Below is a small trained network, with its code and all its weights. Each question gives an input and a class and asks what happens when units are switched off, that is, made to give their printed mean instead of their output.

import numpy as np


def w(rows, s, z=0):
    codes = np.array(rows[::2]) - 128.0
    scale = np.full(codes.shape[1], s)
    scale[-1] = z or s
    return codes * scale


def f(y):
    return y / 2 * (1 + np.tanh(0.7978845608 * (y + 0.044715 * y**3)))


def log_softmax(a):
    a = a - a.max(-1, keepdims=True)
    return a - np.log(np.exp(a).sum(-1, keepdims=True))


def net(x, mask):
    res = np.array(x, float).reshape(1, 8) / 4 @ E
    y = f(res @ A[0][:, :-1].T + A[0][:, -1])
    res = res + np.where(mask, y, B[0][:, -1]) @ B[0][:, :-1]
    return log_softmax(res[-1] @ U[:, :-1].T + U[:, -1])


A, B = {}, {}
E = w([
[108,77,108,50,86,52,158,106,172,139],'x0',
[75,104,2,64,169,175,149,90,160,103],'x1',
[186,108,126,59,93,85,78,40,189,133],'x2',
[131,203,122,146,172,178,72,63,112,134],'x3',
[178,179,103,105,144,97,245,89,129,165],'x4',
[210,137,106,148,129,161,198,97,170,116],'x5',
[48,211,106,160,166,183,133,161,26,205],'x6',
[133,117,169,169,43,140,64,154,144,231],'x7',
],0.0076)
A[0] = w([
[105,67,186,116,60,41,65,186,130,93,150],'N0',
[99,156,138,201,122,118,190,202,19,211,218],'N1',
[109,25,190,97,93,15,49,144,165,104,167],'N2',
[63,127,130,168,123,221,36,141,86,129,208],'N3',
[86,154,148,164,127,205,80,166,101,114,192],'N4',
[219,171,185,204,178,156,97,109,109,34,146],'N5',
[199,185,183,238,95,145,159,175,77,132,246],'N6',
[124,18,45,57,124,112,185,88,205,48,183],'N7',
[55,142,116,209,142,225,3,166,58,148,183],'N8',
[163,108,85,83,104,121,90,3,199,135,147],'N9',
[58,192,65,9,209,105,163,124,59,118,151],'N10',
[164,96,153,86,77,81,15,52,184,167,253],'N11',
[158,146,107,141,149,133,189,102,125,53,190],'N12',
],0.0065,0.003)
B[0] = w([
[80,70,180,141,91,94,117,178,68,97,186],'N0',
[120,142,157,254,91,129,184,144,149,212,229],'N1',
[98,71,139,88,65,48,95,194,53,69,204],'N2',
[97,151,123,112,153,180,55,197,136,147,216],'N3',
[99,142,125,163,196,172,92,160,143,143,196],'N4',
[149,77,181,175,189,104,69,74,140,87,188],'N5',
[169,95,220,221,141,134,136,88,192,164,220],'N6',
[158,94,48,23,168,134,188,170,166,69,221],'N7',
[23,176,136,203,187,219,24,234,154,160,250],'N8',
[210,166,93,14,121,127,104,88,126,168,204],'N9',
[70,170,46,187,130,132,174,80,58,98,198],'N10',
[142,178,147,48,45,86,64,101,87,174,221],'N11',
[150,103,114,134,170,137,159,88,144,77,170],'N12',
],0.0084,0.011)
U = w([
[203,89,218,194,205,131,85,20,190,74,160],'0',
[194,242,118,62,53,108,47,25,132,198,129],'1',
[168,137,205,201,46,119,243,153,208,245,4],'2',
[165,84,38,71,183,145,236,134,220,43,118],'3',
[30,186,148,188,182,241,22,229,150,158,124],'4',
[95,49,161,111,26,35,88,192,51,69,219],'5',
[43,225,73,196,156,140,213,37,2,115,126],'6',
],0.0073,0.0013)

Each question gives the input, the list of numbers given to net, and the class t.
The units are the neurons (one row each of A and B). Each row of codes is followed by its name. A weight is (code - 128) times the scale printed after its matrix; where a second scale follows, it is the last column's (A, B and U).
mask holds one flag per neuron, in row order. A switched-off neuron (its flag False) gives its mean, the last column of its row in B, instead of its output. The means were averaged over made-up inputs and are rounded, as every weight is.
A unit's drop is (log p(t) with every unit on - log p(t) with that unit switched off) / (log p(t) with every unit on - log p(t) with every unit switched off).
The circuit of an input: a set's keep is (log p(t) with only the set's units on - log p(t) with every unit switched off) / (log p(t) with every unit on - log p(t) with every unit switched off). Starting from the 12 units with the biggest drops (on a tie, the unit counted first), units are removed one at a time, each time the one whose removal leaves the highest keep (on an exact tie, the one counted first), for as long as the keep stays at least 0.8.
units of the circuit, in order: the units of the circuit, biggest drop first
most important unit: the unit with the biggest drop
k most important neurons: the k neurons with the biggest drops, biggest first
drop when u is switched off: that unit's drop, to one decimal
input [2,-4,3,7,5,8,-8,-5], class 3: most important unit -> N7
input [-5,-3,8,-2,7,-8,-2,-4], class 1: units of the circuit, in order -> [N11, N8]
input [7,-5,-6,8,-1,6,-6,-6], class 3: units of the circuit, in order -> [N7, N8]
input [2,-7,8,5,7,7,-7,-8], class 3: 2 most important neurons -> [N7, N12]
input [7,-6,7,6,-5,1,0,-8], class 5: 4 most important neurons -> [N2, N0, N6, N7]
input [1,-2,0,4,-4,6,-2,7], class 1: 3 most important neurons -> [N11, N8, N1]
input [-2,3,6,4,-6,4,-6,-4], class 1: 2 most important neurons -> [N11, N9]
input [-2,-3,1,6,4,4,-3,8], class 1: 2 most important neurons -> [N11, N1]
input [-8,-7,8,7,-2,4,-3,5], class 0: 2 most important neurons -> [N5, N6]
input [-3,1,7,-5,-4,5,-8,7], class 5: 2 most important neurons -> [N2, N0]
input [5,1,8,0,-3,-6,7,5], class 5: 3 most important neurons -> [N2, N11, N0]
input [4,5,-3,-2,-2,-3,-7,-3], class 3: drop when N7 is switched off -> 3.1
input [-8,-1,-4,-6,7,-6,1,-8], class 6: drop when N10 is switched off -> 0.3
input [-4,8,3,-2,7,-1,-3,5], class 3: units of the circuit, in order -> [N7]
input [-6,5,3,6,4,-3,-7,8], class 1: drop when N0 is switched off -> 0.0
